Here is a tiny trained network, its code and every weight. The questions are about switching its units off for an input and a target symbol, where a switched-off unit gives its printed mean instead of its output.

import numpy as np


def w(rows, s, z=0):
    codes = np.array(rows[::2]) - 128.0
    scale = np.full(codes.shape[1], s)
    scale[-1] = z or s
    return codes * scale


def softmax(a):
    e = np.exp(a - a.max(-1, keepdims=True))
    return e / e.sum(-1, keepdims=True)


def log_softmax(a):
    a = a - a.max(-1, keepdims=True)
    return a - np.log(np.exp(a).sum(-1, keepdims=True))


def net(x, mask):
    ids = ['βδζηλμξστφ'.index(c) for c in x.split()]
    T = len(ids)
    res = E[ids] + P[:T]
    u = 0
    for l in range(3):
        r = res
        for j in range(2):
            rows = slice(3 * j, 3 * j + 3)
            q, k, v = (r @ M[l][rows].T for M in (Q, K, V))
            z = softmax(np.where(np.tri(T) > 0, q @ k.T / 3**0.5, -1e9)) @ v
            o = O[l][rows]
            res = res + np.where(mask[u + j], z, o[:, -1]) @ o[:, :-1]
        u += 2
    return log_softmax(res[-1] @ U[:, :-1].T + U[:, -1])


Q, K, V, O = {}, {}, {}, {}
E = w([
[71,149,95,176,131,183],'β',
[146,107,200,235,211,115],'δ',
[176,67,160,203,191,131],'ζ',
[135,132,223,130,144,142],'η',
[40,141,158,222,107,34],'λ',
[160,85,138,172,252,148],'μ',
[126,107,78,168,109,189],'ξ',
[192,114,165,94,125,108],'σ',
[182,199,166,119,139,110],'τ',
[122,168,163,103,106,202],'φ',
],0.015)
P = w([
[35,45,104,186,166,85],'0',
[66,57,115,184,160,96],'1',
[83,76,121,178,154,120],'2',
[102,93,123,178,144,136],'3',
[126,112,127,178,137,152],'4',
[146,130,131,169,124,167],'5',
[167,148,131,170,114,181],'6',
[182,162,135,164,105,198],'7',
[205,176,133,159,93,210],'8',
[221,195,136,152,84,226],'9',
[239,210,142,154,77,239],'10',
[255,228,138,151,70,254],'11',
],0.0072)
Q[0] = w([
[116,131,11,73,124,86],'L0H1',
[122,139,73,82,114,91],'L0H1',
[116,107,2,112,127,155],'L0H1',
[95,97,84,88,70,71],'L0H2',
[145,61,38,32,150,39],'L0H2',
[124,131,134,135,136,174],'L0H2',
],0.043)
K[0] = w([
[96,76,90,209,130,138],'L0H1',
[134,116,133,197,130,94],'L0H1',
[76,80,84,174,147,182],'L0H1',
[156,148,219,111,133,42],'L0H2',
[193,189,186,91,174,2],'L0H2',
[127,115,134,138,139,159],'L0H2',
],0.047)
V[0] = w([
[135,141,5,2,247,160],'L0H1',
[196,17,138,139,52,93],'L0H1',
[115,118,171,184,84,118],'L0H1',
[203,109,45,157,78,44],'L0H2',
[134,154,39,103,158,64],'L0H2',
[144,126,206,200,98,131],'L0H2',
],0.0018)
O[0] = w([
[102,124,212,60,159,106,2],'L0H1',
[57,29,156,177,91,247,73],'L0H1',
[158,139,94,148,118,95,182],'L0H1',
[75,115,27,78,152,120,104],'L0H2',
[130,143,93,88,107,164,46],'L0H2',
[175,109,118,146,100,84,176],'L0H2',
],0.0015,0.00081)
Q[1] = w([
[92,118,227,173,117,104],'L1H1',
[156,124,208,156,105,181],'L1H1',
[176,87,48,199,142,253],'L1H1',
[182,100,200,211,171,160],'L1H2',
[142,169,107,144,144,97],'L1H2',
[128,147,149,100,193,127],'L1H2',
],0.044)
K[1] = w([
[221,194,100,129,150,59],'L1H1',
[210,52,48,94,201,105],'L1H1',
[133,5,107,249,179,246],'L1H1',
[247,188,166,144,137,253],'L1H2',
[130,129,88,147,129,133],'L1H2',
[75,146,165,187,142,132],'L1H2',
],0.033)
V[1] = w([
[107,116,147,107,143,141],'L1H1',
[165,122,118,114,137,135],'L1H1',
[170,114,112,109,140,107],'L1H1',
[174,51,88,186,22,92],'L1H2',
[139,173,155,112,25,155],'L1H2',
[190,126,222,2,128,84],'L1H2',
],0.0082)
O[1] = w([
[106,129,129,131,122,127,137],'L1H1',
[160,129,132,113,133,98,135],'L1H1',
[164,113,127,118,115,99,142],'L1H1',
[96,63,34,165,112,117,122],'L1H2',
[76,64,201,104,64,176,93],'L1H2',
[225,46,136,153,46,2,4],'L1H2',
],0.0067,0.0034)
Q[2] = w([
[78,195,64,53,40,62],'L2H1',
[110,126,38,52,104,170],'L2H1',
[158,52,129,3,205,83],'L2H1',
[158,204,121,168,110,120],'L2H2',
[79,109,71,205,57,213],'L2H2',
[210,103,189,211,236,146],'L2H2',
],0.026)
K[2] = w([
[24,132,18,234,204,89],'L2H1',
[136,104,50,141,232,176],'L2H1',
[75,13,142,23,225,76],'L2H1',
[196,210,128,200,84,172],'L2H2',
[212,83,122,209,89,251],'L2H2',
[201,151,231,2,54,125],'L2H2',
],0.024)
V[2] = w([
[55,60,230,80,161,144],'L2H1',
[136,43,179,136,171,72],'L2H1',
[101,6,122,151,139,177],'L2H1',
[92,228,122,213,40,110],'L2H2',
[181,100,65,18,112,181],'L2H2',
[97,154,143,53,130,73],'L2H2',
],0.017)
O[2] = w([
[213,123,203,147,30,228,144],'L2H1',
[100,128,63,135,37,149,90],'L2H1',
[190,138,87,254,80,143,136],'L2H1',
[65,39,207,137,89,129,150],'L2H2',
[125,111,11,198,171,165,75],'L2H2',
[120,77,187,108,235,171,11],'L2H2',
],0.011,0.012)
U = w([
[80,159,166,160,154,169,16],'β',
[235,70,181,174,192,69,125],'δ',
[177,158,135,121,173,104,98],'ζ',
[131,112,146,152,134,96,95],'η',
[99,164,173,158,112,79,1],'λ',
[133,90,148,92,172,101,241],'μ',
[46,145,88,176,154,220,221],'ξ',
[224,35,102,147,97,2,137],'σ',
[57,90,88,84,70,158,147],'τ',
[97,143,119,98,63,215,127],'φ',
],0.0094,0.0072)

Each question gives the input, a string of symbols that net reads in full, and the target symbol t.
The units are the heads (3 rows each of Q, K, V and O). Each row of codes is followed by its name. A weight is (code - 128) times the scale printed after its matrix; where a second scale follows, it is the last column's (O and U).
mask holds one flag per head, layer by layer. A switched-off head (its flag False) gives its mean, the last column of its rows in O, instead of its output. The means were averaged over made-up inputs and are rounded, as every weight is.
A unit's drop is (log p(t) with every unit on - log p(t) with that unit switched off) / (log p(t) with every unit on - log p(t) with every unit switched off).
The circuit of an input: a set's keep is (log p(t) with only the set's units on - log p(t) with every unit switched off) / (log p(t) with every unit on - log p(t) with every unit switched off). Starting from all 6 units, units are removed one at a time, each time the one whose removal leaves the highest keep (on an exact tie, the one counted first), for as long as the keep stays at least 0.8.
circuit, biggest first: the units of the circuit, biggest drop first
most important unit: the unit with the biggest drop
heads that matter: for each layer, one digit per head in row order, 1 if its drop is at least 0.15 and else 0, layers parted by /
drop when u is switched off: that unit's drop, to one decimal
input μ ζ δ δ ξ η ξ δ δ φ σ, target φ: most important unit	L1H2
input ζ ζ φ δ τ σ ζ δ τ ξ, target τ: heads that matter	00 / 01 / 11
input φ φ σ δ, target ξ: heads that matter	00 / 00 / 11
input λ ξ δ, target λ: circuit, biggest first	L2H2; L1H2
input μ ξ η δ, target φ: heads that matter	00 / 00 / 10
input ζ μ β, target μ: circuit, biggest first	L1H2; L2H1
input ζ β ζ λ δ ζ μ, target ζ: heads that matter	00 / 01 / 01
input σ β ξ β η ζ σ, target σ: heads that matter	00 / 01 / 10
input β ζ μ ζ φ ζ ξ η ζ ζ η ζ, target φ: heads that matter	00 / 01 / 10
input ξ ζ φ φ β μ η ζ ζ β, target ζ: circuit, biggest first	L2H1; L2H2
input ζ β λ σ φ β β μ μ, target δ: circuit, biggest first	L1H2; L2H1
input ξ β ζ η ζ δ ζ, target φ: heads that matter	00 / 00 / 10
input φ δ ζ, target δ: circuit, biggest first	L2H1; L2H2
input ξ ζ ξ δ ζ λ λ η μ μ δ, target φ: heads that matter	00 / 01 / 10
input η β β β, target β: circuit, biggest first	L2H1; L1H2; L2H2
input τ ζ ζ β μ ζ ζ, target μ: heads that matter	00 / 00 / 11
input ζ δ λ ζ μ ξ δ ξ ζ δ μ β, target μ: circuit, biggest first	L2H1
input τ β ξ δ, target μ: circuit, biggest first	L2H1; L2H2
input ζ ζ ξ σ φ λ ξ ζ ξ ξ η λ, target ξ: circuit, biggest first	L2H2; L1H2
input β φ λ β τ, target μ: circuit, biggest first	L2H1
input φ τ β μ ξ ζ δ ξ ζ λ, target ξ: circuit, biggest first	L1H2; L2H2
input β ζ β λ φ ξ φ δ ζ β, target ζ: drop when L2H2 is switched off	0.4
input β τ ζ δ, target μ: drop when L2H2 is switched off	0.3
input β ξ λ ξ μ τ ζ, target μ: drop when L2H1 is switched off	1.1
